Below are the code and all the weights of a small trained network. Each question names an input and a class and asks about switching units off, where a switched-off unit gives its printed mean instead of its output.

import numpy as np


def w(rows, s, z=0):
    codes = np.array(rows[::2]) - 128.0
    scale = np.full(codes.shape[1], s)
    scale[-1] = z or s
    return codes * scale


def norm(h):
    return h / np.sqrt((h * h).mean(-1, keepdims=True) + 1e-5)


def f(y):
    return np.maximum(y, 0)


def log_softmax(a):
    a = a - a.max(-1, keepdims=True)
    return a - np.log(np.exp(a).sum(-1, keepdims=True))


def net(x, mask):
    res = np.array(x, float).reshape(1, 8) / 4 @ E
    u = 0
    for l in range(3):
        y = f(norm(res) @ A[l][:, :-1].T + A[l][:, -1])
        res = res + np.where(mask[u : u + 4], y, B[l][:, -1]) @ B[l][:, :-1]
        u += 4
    return log_softmax(norm(res)[-1] @ U[:, :-1].T + U[:, -1])


A, B = {}, {}
E = w([
[51,208,219,80],'x0',
[1,88,152,111],'x1',
[125,120,130,188],'x2',
[126,130,131,147],'x3',
[171,8,249,95],'x4',
[119,100,109,128],'x5',
[126,126,132,165],'x6',
[140,145,133,65],'x7',
],0.0073)
A[0] = w([
[195,175,97,162,3],'0.n1',
[155,141,254,20,149],'0.n2',
[59,141,172,130,111],'0.n3',
[141,93,183,194,72],'0.n4',
],0.0068,0.0015)
B[0] = w([
[134,64,186,141,188],'0.n1',
[95,46,144,200,252],'0.n2',
[121,100,164,8,191],'0.n3',
[123,103,175,111,183],'0.n4',
],0.012,0.0039)
A[1] = w([
[128,130,124,130,35],'1.n1',
[133,150,201,2,253],'1.n2',
[151,161,94,128,12],'1.n3',
[176,134,148,127,80],'1.n4',
],0.013,0.0013)
B[1] = w([
[107,113,109,133,128],'1.n1',
[146,156,73,187,254],'1.n2',
[195,114,172,254,165],'1.n3',
[15,186,117,152,177],'1.n4',
],0.01,0.0046)
A[2] = w([
[144,184,18,197,254],'2.n1',
[38,213,94,109,36],'2.n2',
[71,198,112,99,64],'2.n3',
[254,94,153,139,138],'2.n4',
],0.012,0.0041)
B[2] = w([
[62,65,234,60,254],'2.n1',
[141,180,19,150,176],'2.n2',
[124,147,82,189,159],'2.n3',
[246,169,26,153,209],'2.n4',
],0.013,0.0095)
U = w([
[154,57,196,116,106],'0',
[6,130,201,71,254],'1',
[135,194,27,163,104],'2',
],0.012,0.00088)

Each question gives the input, the list of numbers given to net, and the class t.
The units are the neurons (one row each of A and B). Each row of codes is followed by its name. A weight is (code - 128) times the scale printed after its matrix; where a second scale follows, it is the last column's (A, B and U).
mask holds one flag per neuron, layer by layer. A switched-off neuron (its flag False) gives its mean, the last column of its row in B, instead of its output. The means were averaged over made-up inputs and are rounded, as every weight is.
A unit's drop is (log p(t) with every unit on - log p(t) with that unit switched off) / (log p(t) with every unit on - log p(t) with every unit switched off).
The circuit of an input: a set's keep is (log p(t) with only the set's units on - log p(t) with every unit switched off) / (log p(t) with every unit on - log p(t) with every unit switched off). Starting from all 12 units, units are removed one at a time, each time the one whose removal leaves the highest keep (on an exact tie, the one counted first), for as long as the keep stays at least 0.8.
circuit, biggest first: the units of the circuit, biggest drop first
top k neurons: the k neurons with the biggest drops, biggest first
k most important neurons of layer l: the k neurons of layer l with the biggest drops, biggest first
drop of u: that unit's drop, to one decimal
input [-5,-2,-1,0,-3,-5,1,7], class 0: top 4 neurons => (2.n1, 1.n3, 2.n4, 1.n4)
input [-5,-7,1,0,-8,-2,2,1], class 0: top neuron => (2.n1)
input [-4,0,-6,-1,1,6,-7,-5], class 2: top 4 neurons => (1.n2, 1.n4, 2.n1, 2.n4)
input [0,-3,0,5,2,-1,-2,-3], class 2: top 2 neurons => (2.n1, 2.n4)
input [-7,-3,-5,3,-7,3,6,3], class 0: circuit, biggest first => (2.n1, 1.n3)
input [-5,-2,-7,-6,-6,7,0,8], class 0: circuit, biggest first => (2.n1, 1.n3, 1.n4)
input [-3,-6,3,-2,-2,4,-6,7], class 0: top 4 neurons => (2.n1, 1.n4, 2.n4, 2.n2)
input [7,3,5,3,-6,5,-2,3], class 2: top 2 neurons => (2.n2, 2.n3)
input [7,6,-8,0,0,2,3,-6], class 2: top 2 neurons => (1.n2, 2.n1)
input [7,-3,7,5,-7,-4,6,5], class 1: top 2 neurons => (2.n1, 2.n4)
input [-5,-8,2,8,3,7,-1,8], class 2: top 2 neurons => (2.n4, 1.n2)
input [0,2,-6,-6,-8,-8,0,3], class 1: top 3 neurons => (2.n1, 2.n4, 1.n3)
input [-6,-4,-2,-7,-1,6,6,-3], class 0: top 2 neurons => (2.n1, 2.n2)
input [-4,-6,4,-4,8,-1,6,-2], class 2: circuit, biggest first => (2.n4)
input [-6,0,4,3,-5,-1,8,4], class 0: 2 most important neurons of layer 0 => (0.n2, 0.n1)
input [1,8,3,-7,0,4,-7,3], class 2: 2 most important neurons of layer 2 => (2.n1, 2.n2)
input [-1,-4,-5,6,-4,-2,-5,7], class 0: 2 most important neurons of layer 0 => (0.n3, 0.n4)
input [-4,-5,0,3,6,-5,1,7], class 2: 2 most important neurons of layer 2 => (2.n4, 2.n1)
input [-3,-4,2,8,8,-5,2,-2], class 2: 2 most important neurons of layer 2 => (2.n1, 2.n4)
input [-7,-6,2,-3,-6,0,-3,3], class 0: circuit, biggest first => (2.n1)
input [2,-1,-1,8,-4,0,2,8], class 1: drop of 2.n1 => 1.3
input [-7,-5,7,-3,-8,-7,7,5], class 0: drop of 2.n1 => 0.6
